Below are the code and all the weights of a small trained network. Each question names an input and a class and asks about switching units off, where a switched-off unit gives its printed mean instead of its output.

import numpy as np


def w(rows, s, z=0):
    codes = np.array(rows[::2]) - 128.0
    scale = np.full(codes.shape[1], s)
    scale[-1] = z or s
    return codes * scale


def f(y):
    return np.maximum(y, 0)


def log_softmax(a):
    a = a - a.max(-1, keepdims=True)
    return a - np.log(np.exp(a).sum(-1, keepdims=True))


def net(x, mask):
    res = np.array(x, float).reshape(1, 2) / 4 @ E
    y = f(res @ A[0][:, :-1].T + A[0][:, -1])
    res = res + np.where(mask, y, B[0][:, -1]) @ B[0][:, :-1]
    return log_softmax(res[-1] @ U[:, :-1].T + U[:, -1])


A, B = {}, {}
E = w([
[156,6,112,40,139,156,175,117,31,99,195,97],'x0',
[90,135,43,48,135,73,82,190,51,117,81,92],'x1',
],0.015)
A[0] = w([
[174,137,174,165,68,202,121,96,161,169,211,146,21],'neuron 1',
[91,92,106,81,159,84,64,193,150,175,126,109,70],'neuron 2',
[24,153,69,97,116,63,66,204,74,105,112,101,46],'neuron 3',
[118,137,89,114,136,58,118,157,103,161,127,93,80],'neuron 4',
[195,134,209,200,78,238,220,1,164,179,161,124,3],'neuron 5',
[134,196,148,180,83,51,73,182,176,182,102,138,187],'neuron 6',
[92,184,118,76,117,121,42,154,59,140,140,134,89],'neuron 7',
[163,99,117,48,131,132,149,64,80,122,170,150,186],'neuron 8',
[78,220,115,215,65,101,21,82,131,145,79,135,189],'neuron 9',
[126,162,108,62,131,85,99,117,83,134,93,139,101],'neuron 10',
[129,158,9,66,208,87,98,160,162,119,119,76,58],'neuron 11',
[96,124,78,93,68,120,72,217,88,147,99,159,61],'neuron 12',
[167,38,93,124,123,147,170,82,46,117,166,89,205],'neuron 13',
],0.009,0.0025)
B[0] = w([
[74,133,176,117,215,186,63,178,183,177,164,198,198],'neuron 1',
[177,124,117,117,184,182,105,128,154,189,132,152,176],'neuron 2',
[69,113,151,168,132,177,56,141,151,138,190,148,223],'neuron 3',
[126,145,200,128,165,107,153,147,180,187,196,106,173],'neuron 4',
[79,162,157,223,199,217,96,215,207,138,153,155,252],'neuron 5',
[165,101,75,121,98,47,211,72,55,17,53,112,219],'neuron 6',
[121,188,95,203,145,195,137,183,159,188,194,95,185],'neuron 7',
[118,112,100,20,93,95,183,1,54,90,89,64,202],'neuron 8',
[170,136,36,42,14,93,209,35,54,48,110,82,230],'neuron 9',
[158,164,166,107,144,144,96,147,144,147,99,149,178],'neuron 10',
[57,129,154,168,179,193,83,169,92,124,108,199,197],'neuron 11',
[129,201,131,151,243,218,94,139,187,147,161,170,191],'neuron 12',
[160,112,32,80,28,115,206,60,27,22,79,77,228],'neuron 13',
],0.0082,0.021)
U = w([
[115,121,73,92,18,91,174,26,135,53,78,103,254],'0',
[90,130,132,164,255,189,24,227,209,219,154,150,2],'1',
],0.0092,0.0012)

Each question gives the input, the list of numbers given to net, and the class t.
The units are the neurons (one row each of A and B). Each row of codes is followed by its name. A weight is (code - 128) times the scale printed after its matrix; where a second scale follows, it is the last column's (A, B and U).
mask holds one flag per neuron, in row order. A switched-off neuron (its flag False) gives its mean, the last column of its row in B, instead of its output. The means were averaged over made-up inputs and are rounded, as every weight is.
A unit's drop is (log p(t) with every unit on - log p(t) with that unit switched off) / (log p(t) with every unit on - log p(t) with every unit switched off).
most important unit: the unit with the biggest drop
k most important neurons: the k neurons with the biggest drops, biggest first
drop of u: that unit's drop, to one decimal
input [4,-6], class 1: most important unit	neuron 5
input [0,1], class 1: 3 most important neurons	(neuron 9; neuron 13; neuron 6)
input [-8,-7], class 0: 2 most important neurons	(neuron 9; neuron 6)
input [-6,-6], class 0: 3 most important neurons	(neuron 9; neuron 6; neuron 12)
input [-1,2], class 1: 2 most important neurons	(neuron 13; neuron 8)
input [-2,-3], class 1: 3 most important neurons	(neuron 13; neuron 8; neuron 5)
input [6,-7], class 1: 4 most important neurons	(neuron 5; neuron 1; neuron 9; neuron 6)
input [-7,-6], class 0: 2 most important neurons	(neuron 9; neuron 6)
input [-7,-5], class 0: drop of neuron 9	3.0
input [2,4], class 1: drop of neuron 10	0.0
input [-8,-6], class 0: drop of neuron 6	0.6
